Below is a small trained network, with its code and all its weights. Each question gives an input and a class and asks what happens when units are switched off, that is, made to give their printed mean instead of their output.

import numpy as np


def w(rows, s, z=0):
    codes = np.array(rows[::2]) - 128.0
    scale = np.full(codes.shape[1], s)
    scale[-1] = z or s
    return codes * scale


def norm(h):
    return h / np.sqrt((h * h).mean(-1, keepdims=True) + 1e-5)


def f(y):
    return y / 2 * (1 + np.tanh(0.7978845608 * (y + 0.044715 * y**3)))


def log_softmax(a):
    a = a - a.max(-1, keepdims=True)
    return a - np.log(np.exp(a).sum(-1, keepdims=True))


def net(x, mask):
    res = np.array(x, float).reshape(1, 5) / 4 @ E
    u = 0
    for l in range(3):
        y = f(norm(res) @ A[l][:, :-1].T + A[l][:, -1])
        res = res + np.where(mask[u : u + 6], y, B[l][:, -1]) @ B[l][:, :-1]
        u += 6
    return log_softmax(norm(res)[-1] @ U[:, :-1].T + U[:, -1])


A, B = {}, {}
E = w([
[227,165,168,127,40,58,209],'x0',
[84,79,154,35,56,82,53],'x1',
[102,107,175,249,126,55,98],'x2',
[77,77,2,117,133,43,193],'x3',
[171,138,75,125,138,108,79],'x4',
],0.0081)
A[0] = w([
[213,148,139,170,79,52,120,97],'0.n0',
[254,148,25,151,151,93,5,62],'0.n1',
[198,127,65,177,141,186,145,50],'0.n2',
[102,224,62,201,121,88,54,139],'0.n3',
[126,111,152,237,130,73,64,2],'0.n4',
[209,164,250,122,170,146,36,113],'0.n5',
],0.0072,0.0049)
B[0] = w([
[173,127,192,125,123,101,128,204],'0.n0',
[8,201,140,104,104,148,240,156],'0.n1',
[155,140,128,106,144,102,89,139],'0.n2',
[138,78,139,159,147,101,96,167],'0.n3',
[157,103,254,110,168,121,127,157],'0.n4',
[118,105,42,249,52,168,108,253],'0.n5',
],0.018,0.005)
A[1] = w([
[53,133,145,80,6,84,28,105],'1.n0',
[67,151,128,141,200,163,42,10],'1.n1',
[161,160,38,98,102,187,133,137],'1.n2',
[183,189,112,219,247,162,186,133],'1.n3',
[144,115,45,163,86,33,121,5],'1.n4',
[8,124,227,152,95,181,255,80],'1.n5',
],0.0096,0.0024)
B[1] = w([
[114,249,95,171,112,29,66,219],'1.n0',
[223,166,92,176,233,193,176,186],'1.n1',
[62,79,241,80,117,127,106,220],'1.n2',
[72,187,92,103,28,5,9,255],'1.n3',
[157,70,90,122,159,121,209,173],'1.n4',
[9,211,135,171,133,156,210,208],'1.n5',
],0.013,0.0049)
A[2] = w([
[186,166,162,149,46,89,182,19],'2.n0',
[62,107,90,181,189,129,79,154],'2.n1',
[87,79,146,248,157,56,135,236],'2.n2',
[58,20,85,137,173,13,185,7],'2.n3',
[118,125,157,132,144,60,63,11],'2.n4',
[137,115,182,24,91,173,89,101],'2.n5',
],0.014,0.0017)
B[2] = w([
[125,112,68,132,255,154,149,220],'2.n0',
[169,120,111,136,187,97,202,204],'2.n1',
[115,119,162,38,102,142,124,255],'2.n2',
[132,141,150,216,89,199,74,197],'2.n3',
[156,120,106,82,92,129,150,175],'2.n4',
[152,105,213,136,123,121,153,153],'2.n5',
],0.018,0.012)
U = w([
[145,112,102,253,78,200,89,176],'0',
[187,132,81,125,255,139,182,135],'1',
[129,190,75,85,81,44,89,193],'2',
[27,196,126,131,129,160,187,93],'3',
[146,101,237,82,115,144,134,150],'4',
[91,66,97,107,128,120,171,2],'5',
],0.016,0.0028)

Each question gives the input, the list of numbers given to net, and the class t.
The units are the neurons (one row each of A and B). Each row of codes is followed by its name. A weight is (code - 128) times the scale printed after its matrix; where a second scale follows, it is the last column's (A, B and U).
mask holds one flag per neuron, layer by layer. A switched-off neuron (its flag False) gives its mean, the last column of its row in B, instead of its output. The means were averaged over made-up inputs and are rounded, as every weight is.
A unit's drop is (log p(t) with every unit on - log p(t) with that unit switched off) / (log p(t) with every unit on - log p(t) with every unit switched off).
The circuit of an input: a set's keep is (log p(t) with only the set's units on - log p(t) with every unit switched off) / (log p(t) with every unit on - log p(t) with every unit switched off). Starting from the 12 units with the biggest drops (on a tie, the unit counted first), units are removed one at a time, each time the one whose removal leaves the highest keep (on an exact tie, the one counted first), for as long as the keep stays at least 0.8.
circuit, biggest first: the units of the circuit, biggest drop first
most important unit: the unit with the biggest drop
top k neurons: the k neurons with the biggest drops, biggest first
top k neurons in layer l: the k neurons of layer l with the biggest drops, biggest first
input [6,-4,6,-3,2], class 1: top 4 neurons	2.n0, 1.n2, 0.n0, 2.n3
input [-7,-2,7,7,-6], class 0: most important unit	2.n3
input [-6,-2,-7,6,3], class 4: top 4 neurons in layer 1	1.n2, 1.n0, 1.n5, 1.n4
input [-2,8,1,-7,6], class 2: top 2 neurons	1.n0, 2.n3
input [-5,-7,-2,0,2], class 2: top 2 neurons	1.n3, 2.n0
input [8,5,-8,3,5], class 1: top 2 neurons in layer 1	1.n3, 1.n0
input [-2,-6,-4,-8,8], class 0: top 2 neurons	0.n5, 2.n2
input [0,6,2,3,-4], class 2: top 3 neurons	1.n0, 0.n1, 0.n5
input [-6,-7,-5,6,1], class 2: top 2 neurons in layer 2	2.n0, 2.n4
input [8,8,2,-1,-1], class 1: top 3 neurons	2.n0, 1.n3, 0.n0
input [-5,-6,2,5,0], class 2: top 2 neurons	1.n3, 0.n5
input [7,-2,-7,-2,-6], class 1: top 2 neurons in layer 2	2.n0, 2.n2
input [-1,-4,4,-3,3], class 2: top 4 neurons in layer 1	1.n3, 1.n2, 1.n4, 1.n1
input [7,-2,4,0,-3], class 1: top neuron	2.n0
input [-5,7,7,2,-7], class 2: top 3 neurons	1.n0, 0.n1, 2.n0
input [3,-3,7,-2,7], class 3: top 3 neurons	0.n1, 1.n5, 2.n0
input [3,-6,-8,-5,5], class 4: top 3 neurons	1.n2, 2.n5, 1.n0
input [-6,-3,-8,0,-3], class 4: top 3 neurons	1.n2, 2.n5, 2.n0
input [-1,-2,-8,6,4], class 4: top 3 neurons	1.n2, 0.n5, 2.n5
input [1,0,-2,6,2], class 0: circuit, biggest first	2.n3
input [6,-8,1,5,2], class 2: top 2 neurons	1.n3, 0.n5
input [-7,6,0,7,-2], class 0: top 2 neurons in layer 1	1.n3, 1.n4
input [-4,-5,-7,-5,6], class 4: top 2 neurons in layer 2	2.n5, 2.n0
input [-3,6,8,0,3], class 4: top 2 neurons in layer 0	0.n4, 0.n3
input [7,-7,-7,8,-4], class 0: top 3 neurons in layer 2	2.n3, 2.n1, 2.n2
input [-4,3,-6,6,8], class 3: top 2 neurons in layer 0	0.n1, 0.n5
input [-7,0,8,-5,0], class 4: circuit, biggest first	2.n2
